Below is a small trained network, with its code and all its weights. Each question gives an input and a class and asks what happens when units are switched off, that is, made to give their printed mean instead of their output.

import numpy as np


def w(rows, s, z=0):
    codes = np.array(rows[::2]) - 128.0
    scale = np.full(codes.shape[1], s)
    scale[-1] = z or s
    return codes * scale


def f(y):
    return np.maximum(y, 0)


def log_softmax(a):
    a = a - a.max(-1, keepdims=True)
    return a - np.log(np.exp(a).sum(-1, keepdims=True))


def net(x, mask):
    res = np.array(x, float).reshape(1, 6) / 4 @ E
    y = f(res @ A[0][:, :-1].T + A[0][:, -1])
    res = res + np.where(mask, y, B[0][:, -1]) @ B[0][:, :-1]
    return log_softmax(res[-1] @ U[:, :-1].T + U[:, -1])


A, B = {}, {}
E = w([
[193,125,109,253,112,145,107],'x0',
[161,54,28,85,220,188,133],'x1',
[115,121,125,113,112,142,138],'x2',
[125,120,155,126,146,133,145],'x3',
[254,147,81,51,74,78,234],'x4',
[217,32,180,58,117,49,69],'x5',
],0.0057)
A[0] = w([
[179,27,134,22,98,97,102,201],'N0',
[67,161,127,153,178,145,73,109],'N1',
[78,218,197,158,61,23,80,138],'N2',
[120,193,218,139,56,89,144,128],'N3',
[158,55,38,138,227,165,149,119],'N4',
[215,184,97,106,114,57,201,33],'N5',
[42,150,109,180,128,149,66,251],'N6',
[111,207,213,120,63,115,121,69],'N7',
[58,201,102,209,147,171,245,182],'N8',
[248,116,95,195,77,184,57,204],'N9',
[83,47,53,73,187,148,182,133],'N10',
[74,103,153,180,203,118,60,72],'N11',
[204,179,76,110,132,78,220,6],'N12',
[218,113,126,116,88,37,181,108],'N13',
[125,174,68,240,184,151,204,164],'N14',
[171,99,86,119,215,203,140,45],'N15',
[172,105,115,205,110,94,109,190],'N16',
[51,170,79,102,120,158,186,184],'N17',
[171,136,191,129,125,127,196,112],'N18',
[111,254,107,112,168,194,178,127],'N19',
[127,223,68,108,109,156,116,104],'N20',
[115,163,191,178,66,63,157,52],'N21',
[142,122,132,120,84,113,229,13],'N22',
[201,156,80,101,89,153,210,7],'N23',
[176,49,120,125,76,50,81,245],'N24',
[169,150,68,123,63,135,219,74],'N25',
],0.0065,0.0016)
B[0] = w([
[119,194,139,59,227,103,45,243],'N0',
[55,26,147,197,166,112,141,199],'N1',
[170,187,4,140,190,247,127,232],'N2',
[145,204,68,96,125,221,49,209],'N3',
[112,233,59,75,52,217,37,234],'N4',
[10,50,49,190,191,148,142,212],'N5',
[78,52,107,139,234,123,166,235],'N6',
[128,178,31,121,64,218,73,195],'N7',
[101,190,213,51,205,58,25,255],'N8',
[134,233,182,26,112,31,98,227],'N9',
[226,253,71,47,123,152,109,211],'N10',
[71,26,2,192,112,153,163,203],'N11',
[28,32,48,247,206,190,133,206],'N12',
[30,142,113,201,218,143,59,227],'N13',
[150,183,237,22,94,46,25,228],'N14',
[136,178,33,58,48,224,66,199],'N15',
[94,202,101,22,148,75,143,190],'N16',
[97,203,215,82,159,66,51,211],'N17',
[64,172,77,141,189,125,147,165],'N18',
[114,137,179,53,154,55,39,215],'N19',
[127,125,234,166,200,62,122,173],'N20',
[232,251,58,89,133,179,95,189],'N21',
[57,64,74,157,116,143,101,170],'N22',
[33,80,71,210,199,150,155,200],'N23',
[64,160,186,81,221,31,92,232],'N24',
[9,79,127,215,193,85,135,201],'N25',
],0.0044,0.0054)
U = w([
[105,186,212,100,208,37,60,104],'0',
[3,59,91,247,207,177,136,89],'1',
[169,251,75,107,115,234,98,118],'2',
[116,180,165,148,195,128,120,199],'3',
[118,221,177,71,136,40,126,156],'4',
[74,155,142,120,86,100,86,172],'5',
[201,62,208,198,4,63,212,3],'6',
],0.0048,0.0028)

Each question gives the input, the list of numbers given to net, and the class t.
The units are the neurons (one row each of A and B). Each row of codes is followed by its name. A weight is (code - 128) times the scale printed after its matrix; where a second scale follows, it is the last column's (A, B and U).
mask holds one flag per neuron, in row order. A switched-off neuron (its flag False) gives its mean, the last column of its row in B, instead of its output. The means were averaged over made-up inputs and are rounded, as every weight is.
A unit's drop is (log p(t) with every unit on - log p(t) with that unit switched off) / (log p(t) with every unit on - log p(t) with every unit switched off).
The circuit of an input: a set's keep is (log p(t) with only the set's units on - log p(t) with every unit switched off) / (log p(t) with every unit on - log p(t) with every unit switched off). Starting from the 12 units with the biggest drops (on a tie, the unit counted first), units are removed one at a time, each time the one whose removal leaves the highest keep (on an exact tie, the one counted first), for as long as the keep stays at least 0.8.
circuit, biggest first: the units of the circuit, biggest drop first
most important unit: the unit with the biggest drop
k most important neurons: the k neurons with the biggest drops, biggest first
drop when u is switched off: that unit's drop, to one decimal
input [5,5,-5,4,8,3], class 1: circuit, biggest first => N12; N5
input [5,-5,-7,5,3,-8], class 0: circuit, biggest first => N8; N14
input [5,-5,-6,0,8,-8], class 0: circuit, biggest first => N14; N8
input [6,8,2,-3,8,1], class 1: circuit, biggest first => N12; N23
input [7,7,3,-2,8,2], class 1: most important unit => N12
input [2,-5,-6,6,-7,6], class 1: circuit, biggest first => N11; N14
input [8,-8,-1,-1,6,0], class 2: circuit, biggest first => N21; N2
input [1,-6,-4,6,-5,-3], class 2: circuit, biggest first => N2; N21
input [1,1,4,3,-5,-6], class 0: 2 most important neurons => N8; N14
input [-7,8,-4,-4,0,-2], class 2: circuit, biggest first => N10; N4
input [2,1,3,3,2,-7], class 0: circuit, biggest first => N8; N14; N19
input [-2,6,-6,3,6,-1], class 1: circuit, biggest first => N12; N23
input [3,8,-5,-5,-3,3], class 2: circuit, biggest first => N4; N15
input [-8,-4,-5,2,-8,3], class 1: most important unit => N11
input [6,2,2,4,-4,-6], class 0: 2 most important neurons => N14; N8
input [-6,-8,5,8,-4,3], class 2: drop when N21 is switched off => 0.1
input [-8,-8,8,-3,5,-4], class 2: drop when N3 is switched off => 0.4
input [-2,7,7,-1,-1,5], class 2: drop when N21 is switched off => -0.1
input [8,-8,0,5,4,4], class 2: drop when N21 is switched off => 0.3
input [-1,-7,5,6,-3,-1], class 2: most important unit => N2
